Below are the code and all the weights of a small trained network. Each question names an input and a class and asks about switching units off, where a switched-off unit gives its printed mean instead of its output.

import numpy as np


def w(rows, s, z=0):
    codes = np.array(rows[::2]) - 128.0
    scale = np.full(codes.shape[1], s)
    scale[-1] = z or s
    return codes * scale


def f(y):
    return np.maximum(y, 0)


def log_softmax(a):
    a = a - a.max(-1, keepdims=True)
    return a - np.log(np.exp(a).sum(-1, keepdims=True))


def net(x, mask):
    res = np.array(x, float).reshape(1, 7) / 4 @ E
    y = f(res @ A[0][:, :-1].T + A[0][:, -1])
    res = res + np.where(mask, y, B[0][:, -1]) @ B[0][:, :-1]
    return log_softmax(res[-1] @ U[:, :-1].T + U[:, -1])


A, B = {}, {}
E = w([
[153,132,29,81,138,71,112,169,167,155,96,76],'x0',
[131,126,116,133,148,136,130,114,125,134,134,121],'x1',
[181,124,118,251,74,134,146,162,26,209,70,59],'x2',
[138,103,120,87,42,176,113,33,163,122,114,87],'x3',
[152,75,134,74,121,40,147,65,65,196,121,186],'x4',
[129,120,138,144,121,115,138,127,152,122,111,136],'x5',
[129,129,129,124,130,138,122,131,131,145,130,132],'x6',
],0.015)
A[0] = w([
[180,131,47,62,174,61,120,171,188,126,98,98,75],'N1',
[156,88,86,106,139,99,123,155,188,148,139,77,56],'N2',
[81,216,110,136,138,185,109,155,204,64,163,72,87],'N3',
[109,169,135,147,254,56,149,246,103,115,161,207,13],'N4',
[73,145,119,38,168,107,119,102,237,75,225,199,56],'N5',
[103,155,41,69,134,59,109,144,173,131,131,87,112],'N6',
[118,91,77,64,56,182,114,59,172,107,119,118,3],'N7',
[140,29,141,35,139,19,154,59,74,176,143,190,101],'N8',
[74,106,225,148,152,180,173,74,110,81,232,200,66],'N9',
],0.0088,0.006)
B[0] = w([
[114,159,172,161,82,117,49,125,113,113,163,184,197],'N1',
[105,141,144,164,95,106,103,111,111,131,164,172,161],'N2',
[63,115,110,145,202,172,160,164,188,109,165,115,210],'N3',
[176,74,151,54,114,157,118,46,151,80,71,71,210],'N4',
[171,123,7,165,76,74,197,147,77,194,112,72,255],'N5',
[98,132,184,153,127,114,85,110,89,147,133,204,190],'N6',
[131,94,135,77,89,161,132,66,145,83,88,100,189],'N7',
[103,137,157,151,199,183,197,201,208,112,162,115,252],'N8',
[93,188,149,163,117,96,64,98,84,111,142,209,226],'N9',
],0.011,0.021)
U = w([
[88,139,140,124,193,156,149,224,218,110,160,124,88],'0',
[177,120,89,194,86,87,161,165,37,192,99,66,142],'1',
[100,166,163,135,110,97,59,101,97,123,150,224,19],'2',
[154,79,157,9,102,145,113,24,172,89,107,94,255],'3',
],0.012,0.0039)

Each question gives the input, the list of numbers given to net, and the class t.
The units are the neurons (one row each of A and B). Each row of codes is followed by its name. A weight is (code - 128) times the scale printed after its matrix; where a second scale follows, it is the last column's (A, B and U).
mask holds one flag per neuron, in row order. A switched-off neuron (its flag False) gives its mean, the last column of its row in B, instead of its output. The means were averaged over made-up inputs and are rounded, as every weight is.
A unit's drop is (log p(t) with every unit on - log p(t) with that unit switched off) / (log p(t) with every unit on - log p(t) with every unit switched off).
The circuit of an input: a set's keep is (log p(t) with only the set's units on - log p(t) with every unit switched off) / (log p(t) with every unit on - log p(t) with every unit switched off). Starting from all 9 units, units are removed one at a time, each time the one whose removal leaves the highest keep (on an exact tie, the one counted first), for as long as the keep stays at least 0.8.
circuit, biggest first: the units of the circuit, biggest drop first
top k neurons: the k neurons with the biggest drops, biggest first
drop when u is switched off: that unit's drop, to one decimal
input [8,5,-8,-3,-7,8,7], class 1: circuit, biggest first	[N5]
input [6,-2,-3,-1,5,1,5], class 2: top 4 neurons	[N1; N6; N3; N2]
input [7,3,-3,-7,-1,-8,-1], class 2: top 2 neurons	[N1; N6]
input [8,-6,0,-6,3,-1,-2], class 2: top 2 neurons	[N1; N6]
input [-6,-2,5,6,-6,-1,3], class 0: top 4 neurons	[N5; N4; N3; N1]
input [-7,3,-7,-4,-1,4,2], class 1: top 3 neurons	[N5; N1; N6]
input [-5,1,7,-7,-8,0,7], class 0: top 3 neurons	[N5; N3; N7]
input [-5,-7,4,-2,5,3,5], class 0: circuit, biggest first	[N5; N8]
input [8,-1,7,-3,-6,0,-6], class 2: top 3 neurons	[N5; N8; N1]
input [-2,6,-1,4,-3,3,1], class 3: top 2 neurons	[N8; N7]
input [-8,-1,7,-4,0,-8,-4], class 2: top 2 neurons	[N5; N9]
input [-5,2,4,-6,-5,5,2], class 3: circuit, biggest first	[N4; N8; N5]
input [2,-7,-8,-8,0,-6,2], class 1: top 2 neurons	[N5; N7]
input [-4,2,4,3,7,-5,-1], class 0: top neuron	[N8]
input [-7,3,1,5,-5,8,7], class 2: top 2 neurons	[N8; N9]
input [-6,4,-8,8,-6,5,-4], class 1: top 3 neurons	[N5; N4; N8]
input [7,0,0,1,7,2,3], class 0: top 2 neurons	[N8; N9]
input [4,1,1,-5,8,1,-2], class 0: drop when N8 is switched off	1.6
input [2,6,0,-8,5,-7,-2], class 3: drop when N4 is switched off	1.7
input [-2,-1,4,-8,-5,0,-4], class 3: circuit, biggest first	[N4]
input [-3,-8,3,6,-1,2,0], class 3: drop when N5 is switched off	5.2
input [2,1,4,1,-4,-6,0], class 0: drop when N4 is switched off	0.1
